Below is a small trained network, with its code and all its weights. Each question gives an input and a class and asks what happens when units are switched off, that is, made to give their printed mean instead of their output.

import numpy as np


def w(rows, s, z=0):
    codes = np.array(rows[::2]) - 128.0
    scale = np.full(codes.shape[1], s)
    scale[-1] = z or s
    return codes * scale


def f(y):
    return np.maximum(y, 0)


def log_softmax(a):
    a = a - a.max(-1, keepdims=True)
    return a - np.log(np.exp(a).sum(-1, keepdims=True))


def net(x, mask):
    res = np.array(x, float).reshape(1, 5) / 4 @ E
    y = f(res @ A[0][:, :-1].T + A[0][:, -1])
    res = res + np.where(mask, y, B[0][:, -1]) @ B[0][:, :-1]
    return log_softmax(res[-1] @ U[:, :-1].T + U[:, -1])


A, B = {}, {}
E = w([
[127,116,10,201],'x0',
[122,131,124,123],'x1',
[125,224,167,195],'x2',
[137,129,129,127],'x3',
[129,129,127,126],'x4',
],0.011)
A[0] = w([
[155,171,142,173,248],'N0',
[164,166,187,246,16],'N1',
[180,137,172,96,44],'N2',
[97,141,203,53,26],'N3',
[116,59,116,79,16],'N4',
[119,122,20,191,17],'N5',
[75,219,156,155,18],'N6',
[120,51,112,78,1],'N7',
[115,95,115,82,44],'N8',
],0.012,0.0089)
B[0] = w([
[77,36,119,76,254],'N0',
[196,177,86,48,186],'N1',
[104,146,194,130,148],'N2',
[170,207,165,231,183],'N3',
[185,187,50,125,159],'N4',
[195,224,254,175,203],'N5',
[234,152,20,95,170],'N6',
[195,205,75,83,161],'N7',
[131,180,91,125,146],'N8',
],0.0094,0.01)
U = w([
[157,192,219,168,72],'0',
[154,160,71,34,68],'1',
[105,112,149,102,208],'2',
[94,120,147,101,205],'3',
[104,114,147,102,193],'4',
[2,57,143,120,80],'5',
[60,97,133,140,3],'6',
],0.013,0.022)

Each question gives the input, the list of numbers given to net, and the class t.
The units are the neurons (one row each of A and B). Each row of codes is followed by its name. A weight is (code - 128) times the scale printed after its matrix; where a second scale follows, it is the last column's (A, B and U).
mask holds one flag per neuron, in row order. A switched-off neuron (its flag False) gives its mean, the last column of its row in B, instead of its output. The means were averaged over made-up inputs and are rounded, as every weight is.
A unit's drop is (log p(t) with every unit on - log p(t) with that unit switched off) / (log p(t) with every unit on - log p(t) with every unit switched off).
The circuit of an input: a set's keep is (log p(t) with only the set's units on - log p(t) with every unit switched off) / (log p(t) with every unit on - log p(t) with every unit switched off). Starting from all 9 units, units are removed one at a time, each time the one whose removal leaves the highest keep (on an exact tie, the one counted first), for as long as the keep stays at least 0.8.
circuit, biggest first: the units of the circuit, biggest drop first
top k neurons: the k neurons with the biggest drops, biggest first
drop when u is switched off: that unit's drop, to one decimal
input [2,5,-8,-7,-8], class 1: circuit, biggest first => N7
input [-4,-6,5,5,2], class 4: top 2 neurons => N5; N0
input [2,-8,-8,-8,-7], class 1: top 2 neurons => N7; N4
input [-8,5,-4,2,7], class 0: top 2 neurons => N3; N0
input [-2,-1,-7,0,1], class 1: top 2 neurons => N7; N4
input [7,-3,-7,1,-2], class 0: top 2 neurons => N5; N0
input [-7,0,8,-1,-6], class 1: top 2 neurons => N6; N1
input [-8,2,-8,5,-5], class 0: top 2 neurons => N3; N0
input [8,-1,-8,-1,-4], class 0: top 2 neurons => N5; N0
input [-8,-5,-3,5,3], class 0: top 2 neurons => N3; N0
input [0,-4,7,-2,6], class 1: circuit, biggest first => N1; N6
input [0,1,7,-3,1], class 1: circuit, biggest first => N6; N1
input [8,-7,-6,7,-1], class 0: top 2 neurons => N5; N0
input [5,5,6,-1,4], class 1: circuit, biggest first => N1
input [8,-4,0,2,-1], class 0: drop when N5 is switched off => 1.4
input [-4,7,-7,7,4], class 1: drop when N4 is switched off => 0.4
input [6,-6,2,6,-1], class 0: drop when N5 is switched off => 2.4
